Below is a small trained network, with its code and all its weights. Each question gives an input and a class and asks what happens when units are switched off, that is, made to give their printed mean instead of their output.

import numpy as np


def w(rows, s, z=0):
    codes = np.array(rows[::2]) - 128.0
    scale = np.full(codes.shape[1], s)
    scale[-1] = z or s
    return codes * scale


def f(y):
    return y / 2 * (1 + np.tanh(0.7978845608 * (y + 0.044715 * y**3)))


def log_softmax(a):
    a = a - a.max(-1, keepdims=True)
    return a - np.log(np.exp(a).sum(-1, keepdims=True))


def net(x, mask):
    res = np.array(x, float).reshape(1, 4) / 4 @ E
    y = f(res @ A[0][:, :-1].T + A[0][:, -1])
    res = res + np.where(mask, y, B[0][:, -1]) @ B[0][:, :-1]
    return log_softmax(res[-1] @ U[:, :-1].T + U[:, -1])


A, B = {}, {}
E = w([
[89,46,206,89,112],'x0',
[79,234,140,70,64],'x1',
[99,178,188,138,255],'x2',
[83,81,42,68,184],'x3',
],0.01)
A[0] = w([
[117,139,167,147,164,35],'N1',
[124,104,70,128,65,44],'N2',
[197,195,73,153,151,71],'N3',
[234,31,121,158,147,32],'N4',
[164,95,97,89,76,106],'N5',
[190,197,41,140,164,68],'N6',
[181,103,90,94,68,53],'N7',
[100,58,85,177,166,73],'N8',
[105,114,80,57,185,34],'N9',
[124,179,63,192,129,62],'N10',
[192,129,214,199,76,117],'N11',
[93,111,85,102,148,72],'N12',
[120,170,153,136,216,42],'N13',
[128,111,87,63,153,78],'N14',
[101,83,189,97,106,133],'N15',
[130,161,154,114,229,59],'N16',
[157,139,199,178,85,75],'N17',
[76,102,71,86,148,2],'N18',
[104,228,155,38,113,51],'N19',
[55,78,178,130,109,21],'N20',
[173,124,180,180,128,34],'N21',
[91,149,139,150,183,34],'N22',
[32,190,118,83,51,85],'N23',
[143,103,88,210,152,47],'N24',
[183,68,114,193,153,46],'N25',
[64,139,154,180,172,44],'N26',
[132,103,49,114,46,108],'N27',
[104,100,71,64,158,136],'N28',
[152,179,71,158,137,25],'N29',
[113,169,161,163,93,33],'N30',
[213,132,211,184,91,31],'N31',
[104,71,206,59,117,38],'N32',
[130,79,65,2,168,7],'N33',
[59,139,141,120,208,102],'N34',
[78,82,64,79,153,187],'N35',
[67,193,89,34,52,69],'N36',
[73,39,207,95,123,24],'N37',
[176,65,83,179,47,87],'N38',
[61,156,137,180,178,63],'N39',
[122,92,77,151,54,64],'N40',
],0.011,0.0069)
B[0] = w([
[117,126,131,43,119,136],'N1',
[69,131,189,61,112,186],'N2',
[109,81,97,183,48,180],'N3',
[179,78,120,69,209,214],'N4',
[42,149,185,103,140,201],'N5',
[122,55,101,196,1,193],'N6',
[69,120,205,69,117,191],'N7',
[186,123,101,101,172,181],'N8',
[117,184,100,65,109,171],'N9',
[133,75,97,154,63,164],'N10',
[134,242,64,116,141,234],'N11',
[152,174,96,85,109,153],'N12',
[90,121,193,33,111,178],'N13',
[128,190,100,91,112,162],'N14',
[143,105,87,194,76,199],'N15',
[67,124,216,43,130,188],'N16',
[145,210,71,94,113,187],'N17',
[148,151,94,49,109,159],'N18',
[178,55,106,91,191,215],'N19',
[109,96,91,79,94,156],'N20',
[116,146,54,34,143,153],'N21',
[112,125,153,42,113,146],'N22',
[184,84,105,129,205,241],'N23',
[174,63,90,61,129,157],'N24',
[182,81,107,58,184,185],'N25',
[97,114,160,25,127,148],'N26',
[76,140,211,104,137,244],'N27',
[138,218,77,163,127,207],'N28',
[124,75,75,101,78,150],'N29',
[161,139,76,44,153,146],'N30',
[124,198,58,67,128,195],'N31',
[108,43,73,182,20,187],'N32',
[135,185,72,97,114,201],'N33',
[99,127,168,112,107,194],'N34',
[166,236,100,199,122,243],'N35',
[189,74,108,91,211,255],'N36',
[131,57,92,161,51,200],'N37',
[87,138,191,100,151,241],'N38',
[72,116,176,29,113,158],'N39',
[65,122,208,75,129,202],'N40',
],0.0093,0.0087)
U = w([
[130,255,92,101,114,104],'0',
[71,133,245,81,117,122],'1',
[178,57,119,96,227,85],'2',
[114,66,111,141,5,132],'3',
[127,184,188,214,172,252],'4',
[93,135,166,176,147,84],'5',
[124,139,172,152,119,95],'6',
],0.015,0.024)

Each question gives the input, the list of numbers given to net, and the class t.
The units are the neurons (one row each of A and B). Each row of codes is followed by its name. A weight is (code - 128) times the scale printed after its matrix; where a second scale follows, it is the last column's (A, B and U).
mask holds one flag per neuron, in row order. A switched-off neuron (its flag False) gives its mean, the last column of its row in B, instead of its output. The means were averaged over made-up inputs and are rounded, as every weight is.
A unit's drop is (log p(t) with every unit on - log p(t) with that unit switched off) / (log p(t) with every unit on - log p(t) with every unit switched off).
The circuit of an input: a set's keep is (log p(t) with only the set's units on - log p(t) with every unit switched off) / (log p(t) with every unit on - log p(t) with every unit switched off). Starting from the 12 units with the biggest drops (on a tie, the unit counted first), units are removed one at a time, each time the one whose removal leaves the highest keep (on an exact tie, the one counted first), for as long as the keep stays at least 0.8.
circuit, biggest first: the units of the circuit, biggest drop first
top k neurons: the k neurons with the biggest drops, biggest first
drop when u is switched off: that unit's drop, to one decimal
input [8,6,0,-3], class 3: circuit, biggest first : [N32]
input [6,-1,-6,3], class 1: top 2 neurons : [N27 N5]
input [3,-7,8,7], class 1: top 3 neurons : [N16 N13 N34]
input [-8,8,0,0], class 2: circuit, biggest first : [N36 N19]
input [-8,-8,7,-7], class 2: top 4 neurons : [N25 N24 N4 N35]
input [-7,8,-7,-2], class 2: top 3 neurons : [N36 N23 N19]
input [-8,-4,-8,-6], class 1: top 3 neurons : [N38 N27 N40]
input [6,8,-4,5], class 2: top 2 neurons : [N36 N23]
input [7,5,5,7], class 0: top 2 neurons : [N35 N28]
input [-6,-7,6,-7], class 0: top 2 neurons : [N11 N31]
input [8,-6,-2,-6], class 3: top 2 neurons : [N37 N32]
input [-1,-1,-7,-6], class 1: top 2 neurons : [N38 N40]
input [-7,-6,4,1], class 3: top 2 neurons : [N6 N3]
input [-8,6,-4,-3], class 3: circuit, biggest first : [N6]
input [3,-3,0,2], class 4: drop when N6 is switched off : 0.1
input [6,-6,6,-7], class 0: drop when N11 is switched off : 0.4
input [-1,-3,-6,7], class 0: drop when N35 is switched off : 0.2
